Below are the code and all the weights of a small trained network. Each question names an input and a target symbol and asks about switching units off, where a switched-off unit gives its printed mean instead of its output.

import numpy as np


def w(rows, s, z=0):
    codes = np.array(rows[::2]) - 128.0
    scale = np.full(codes.shape[1], s)
    scale[-1] = z or s
    return codes * scale


def f(y):
    return np.maximum(y, 0)


def softmax(a):
    e = np.exp(a - a.max(-1, keepdims=True))
    return e / e.sum(-1, keepdims=True)


def log_softmax(a):
    a = a - a.max(-1, keepdims=True)
    return a - np.log(np.exp(a).sum(-1, keepdims=True))


def net(x, mask):
    ids = ['εζηξπστφ'.index(c) for c in x.split()]
    T = len(ids)
    res = E[ids] + P[:T]
    u = 0
    for l in range(2):
        q, k, v = (res @ M[l].T for M in (Q, K, V))
        z = softmax(np.where(np.tri(T) > 0, q @ k.T / 4**0.5, -1e9)) @ v
        res = res + np.where(mask[u], z, O[l][:, -1]) @ O[l][:, :-1]
        u += 1
        y = f(res @ A[l][:, :-1].T + A[l][:, -1])
        res = res + np.where(mask[u : u + 4], y, B[l][:, -1]) @ B[l][:, :-1]
        u += 4
    return log_softmax(res[-1] @ U[:, :-1].T + U[:, -1])


Q, K, V, O, A, B = {}, {}, {}, {}, {}, {}
E = w([
[56,171,195],'ε',
[199,152,176],'ζ',
[104,150,165],'η',
[111,142,142],'ξ',
[98,153,176],'π',
[144,162,114],'σ',
[105,170,153],'τ',
[95,165,253],'φ',
],0.017)
P = w([
[47,155,122],'0',
[87,161,121],'1',
[80,197,159],'2',
[144,189,113],'3',
[176,197,94],'4',
[198,177,96],'5',
[234,120,54],'6',
[253,123,71],'7',
[237,120,54],'8',
[218,131,67],'9',
],0.0038)
Q[0] = w([
[254,84,69],'L0H0',
[82,192,193],'L0H0',
[227,220,198],'L0H0',
[200,170,189],'L0H0',
],0.011)
K[0] = w([
[75,104,29],'L0H0',
[166,144,255],'L0H0',
[227,114,140],'L0H0',
[237,127,73],'L0H0',
],0.0092)
V[0] = w([
[254,108,73],'L0H0',
[12,176,46],'L0H0',
[175,78,84],'L0H0',
[248,128,120],'L0H0',
],0.0077)
O[0] = w([
[24,125,138,7],'L0H0',
[254,56,83,50],'L0H0',
[110,139,79,1],'L0H0',
[45,176,145,106],'L0H0',
],0.0094,0.0051)
A[0] = w([
[165,171,165,46],'L0N0',
[48,92,70,93],'L0N1',
[130,143,199,253],'L0N2',
[255,45,241,48],'L0N3',
],0.0059,0.0019)
B[0] = w([
[36,96,180,182],'L0N0',
[47,249,56,131],'L0N1',
[105,183,2,253],'L0N2',
[119,97,222,253],'L0N3',
],0.0057,0.0066)
Q[1] = w([
[81,108,226],'L1H0',
[225,101,33],'L1H0',
[86,222,105],'L1H0',
[225,253,216],'L1H0',
],0.0057)
K[1] = w([
[85,212,130],'L1H0',
[77,175,123],'L1H0',
[34,59,105],'L1H0',
[74,253,184],'L1H0',
],0.011)
V[1] = w([
[188,111,91],'L1H0',
[25,143,144],'L1H0',
[215,184,52],'L1H0',
[150,136,255],'L1H0',
],0.0088)
O[1] = w([
[186,144,190,80],'L1H0',
[51,254,193,158],'L1H0',
[135,175,58,77],'L1H0',
[31,112,114,250],'L1H0',
],0.0078,0.015)
A[1] = w([
[221,82,70,241],'L1N0',
[126,126,1,118],'L1N1',
[128,151,162,3],'L1N2',
[60,129,92,204],'L1N3',
],0.015,0.0017)
B[1] = w([
[255,91,98,156],'L1N0',
[6,73,2,134],'L1N1',
[95,87,123,179],'L1N2',
[191,132,121,249],'L1N3',
],0.0084,0.016)
U = w([
[175,131,213,1],'ε',
[136,255,89,186],'ζ',
[120,108,112,56],'η',
[153,148,113,97],'ξ',
[115,107,120,109],'π',
[115,162,7,125],'σ',
[169,182,121,141],'τ',
[53,80,173,169],'φ',
],0.0063,0.0047)

Each question gives the input, a string of symbols that net reads in full, and the target symbol t.
The units are the heads (4 rows each of Q, K, V and O) and the neurons (one row each of A and B). Each row of codes is followed by its name. A weight is (code - 128) times the scale printed after its matrix; where a second scale follows, it is the last column's (O, A, B and U).
mask holds one flag per unit, layer by layer, with each layer's heads first. A switched-off unit (its flag False) gives its mean, the last column of its rows in O or B, instead of its output. The means were averaged over made-up inputs and are rounded, as every weight is.
A unit's drop is (log p(t) with every unit on - log p(t) with that unit switched off) / (log p(t) with every unit on - log p(t) with every unit switched off).
The circuit of an input: a set's keep is (log p(t) with only the set's units on - log p(t) with every unit switched off) / (log p(t) with every unit on - log p(t) with every unit switched off). Starting from all 10 units, units are removed one at a time, each time the one whose removal leaves the highest keep (on an exact tie, the one counted first), for as long as the keep stays at least 0.8.
units of the circuit, in order: the units of the circuit, biggest drop first
k most important neurons: the k neurons with the biggest drops, biggest first
top k neurons in layer l: the k neurons of layer l with the biggest drops, biggest first
drop of u: that unit's drop, to one decimal
input ε π φ σ π ξ ζ ξ φ, target ζ: units of the circuit, in order	(L0H0 L1N3 L0N2 L1H0)
input π ζ σ ζ ε ξ, target ζ: units of the circuit, in order	(L0H0 L1H0 L0N3)
input ζ ξ ζ ε ξ η ζ ζ π, target ζ: top 2 neurons in layer 0	(L0N3 L0N1)
input ε ξ ε, target ε: 2 most important neurons	(L1N0 L0N3)
input ξ π σ φ ξ ζ ζ ε φ π, target ζ: units of the circuit, in order	(L0H0 L1H0 L0N3 L1N3)
input ε ζ ζ φ ε τ ε φ ζ ε, target ζ: 3 most important neurons	(L0N3 L1N3 L0N2)
input φ ε π ξ η τ π π ε σ, target σ: units of the circuit, in order	(L0H0 L1H0 L1N1)
input ζ ε τ ε ξ ζ π η, target ζ: units of the circuit, in order	(L0H0 L1H0 L0N3)
input η ζ η, target ζ: units of the circuit, in order	(L0H0 L1H0 L0N3 L1N3)
input ε ε σ ζ φ ε ζ ζ, target ζ: 3 most important neurons	(L1N3 L0N3 L0N2)
input π ζ ζ ε ζ φ τ ξ τ φ, target ζ: most important neuron	(L1N3)
input ζ π φ ξ η ζ τ φ ζ, target ζ: 3 most important neurons	(L0N3 L1N3 L0N2)
input ε ζ ε η ζ ε τ, target ζ: drop of L1N2	-0.1
input ε η π σ ε π η ε σ, target σ: drop of L0H0	1.2
input ζ τ ζ τ τ ξ, target ζ: drop of L0N2	-0.1
input π ζ ζ ζ ε ε ε τ, target ζ: drop of L0H0	0.6
input ζ ε ε ε, target ζ: top neuron in layer 0	(L0N3)
